Below is a small trained network, with its code and all its weights. Each question gives an input and a class and asks what happens when units are switched off, that is, made to give their printed mean instead of their output.

import numpy as np


def w(rows, s, z=0):
    codes = np.array(rows[::2]) - 128.0
    scale = np.full(codes.shape[1], s)
    scale[-1] = z or s
    return codes * scale


def f(y):
    return np.maximum(y, 0)


def log_softmax(a):
    a = a - a.max(-1, keepdims=True)
    return a - np.log(np.exp(a).sum(-1, keepdims=True))


def net(x, mask):
    res = np.array(x, float).reshape(1, 4) / 4 @ E
    y = f(res @ A[0][:, :-1].T + A[0][:, -1])
    res = res + np.where(mask, y, B[0][:, -1]) @ B[0][:, :-1]
    return log_softmax(res[-1] @ U[:, :-1].T + U[:, -1])


A, B = {}, {}
E = w([
[168,194,174,113,23],'x0',
[82,226,55,116,132],'x1',
[254,136,52,80,130],'x2',
[115,156,170,19,198],'x3',
],0.0084)
A[0] = w([
[98,39,17,215,160,112],'N0',
[161,162,140,185,11,26],'N1',
[84,131,160,154,122,29],'N2',
[131,133,129,152,80,8],'N3',
[227,103,21,182,99,93],'N4',
[182,7,166,190,76,155],'N5',
[43,108,138,225,75,127],'N6',
[76,187,10,193,84,47],'N7',
],0.018,0.0015)
B[0] = w([
[130,159,251,113,127,250],'N0',
[111,144,243,121,115,241],'N1',
[190,123,100,112,103,180],'N2',
[151,149,159,90,202,167],'N3',
[139,55,79,68,100,249],'N4',
[103,187,55,196,160,248],'N5',
[132,47,77,67,100,246],'N6',
[105,178,60,205,161,241],'N7',
],0.026,0.013)
U = w([
[134,46,66,74,94,85],'0',
[99,181,65,233,181,80],'1',
[96,136,249,129,151,51],'2',
[85,111,128,103,151,255],'3',
],0.013,0.0089)

Each question gives the input, the list of numbers given to net, and the class t.
The units are the neurons (one row each of A and B). Each row of codes is followed by its name. A weight is (code - 128) times the scale printed after its matrix; where a second scale follows, it is the last column's (A, B and U).
mask holds one flag per neuron, in row order. A switched-off neuron (its flag False) gives its mean, the last column of its row in B, instead of its output. The means were averaged over made-up inputs and are rounded, as every weight is.
A unit's drop is (log p(t) with every unit on - log p(t) with that unit switched off) / (log p(t) with every unit on - log p(t) with every unit switched off).
The circuit of an input: a set's keep is (log p(t) with only the set's units on - log p(t) with every unit switched off) / (log p(t) with every unit on - log p(t) with every unit switched off). Starting from all 8 units, units are removed one at a time, each time the one whose removal leaves the highest keep (on an exact tie, the one counted first), for as long as the keep stays at least 0.8.
units of the circuit, in order: the units of the circuit, biggest drop first
most important unit: the unit with the biggest drop
k most important neurons: the k neurons with the biggest drops, biggest first
drop of u: that unit's drop, to one decimal
input [8,5,5,-2], class 2: most important unit : N1
input [6,2,0,-6], class 2: 2 most important neurons : (N1; N3)
input [7,3,-7,-7], class 0: 2 most important neurons : (N6; N0)
input [-6,6,-6,-1], class 0: 2 most important neurons : (N6; N5)
input [-8,-2,-8,4], class 0: 2 most important neurons : (N1; N6)
input [-2,-1,4,4], class 0: 3 most important neurons : (N0; N5; N1)
input [5,2,6,-8], class 3: 2 most important neurons : (N4; N1)
input [2,-2,6,-8], class 3: 3 most important neurons : (N4; N1; N5)
input [0,0,3,-7], class 3: 2 most important neurons : (N4; N0)
input [-5,-6,2,5], class 1: 3 most important neurons : (N1; N6; N4)
input [8,3,5,8], class 2: 3 most important neurons : (N6; N4; N5)
input [-8,-5,2,2], class 2: 2 most important neurons : (N0; N7)
input [-7,0,6,-5], class 2: 2 most important neurons : (N0; N6)
input [5,8,2,-1], class 1: most important unit : N7
input [-2,3,-2,-1], class 1: 2 most important neurons : (N4; N1)
input [-4,-5,-7,-6], class 0: 2 most important neurons : (N6; N7)
input [-1,-5,-5,0], class 0: 2 most important neurons : (N6; N7)
input [2,-7,-1,6], class 1: drop of N0 : 0.4
input [-2,-4,-7,-4], class 0: drop of N6 : 6.3
input [-6,0,3,-4], class 2: units of the circuit, in order : (N0)
input [-6,-4,-8,-6], class 0: drop of N4 : 0.0
input [-1,-1,-4,-1], class 0: drop of N6 : 0.1
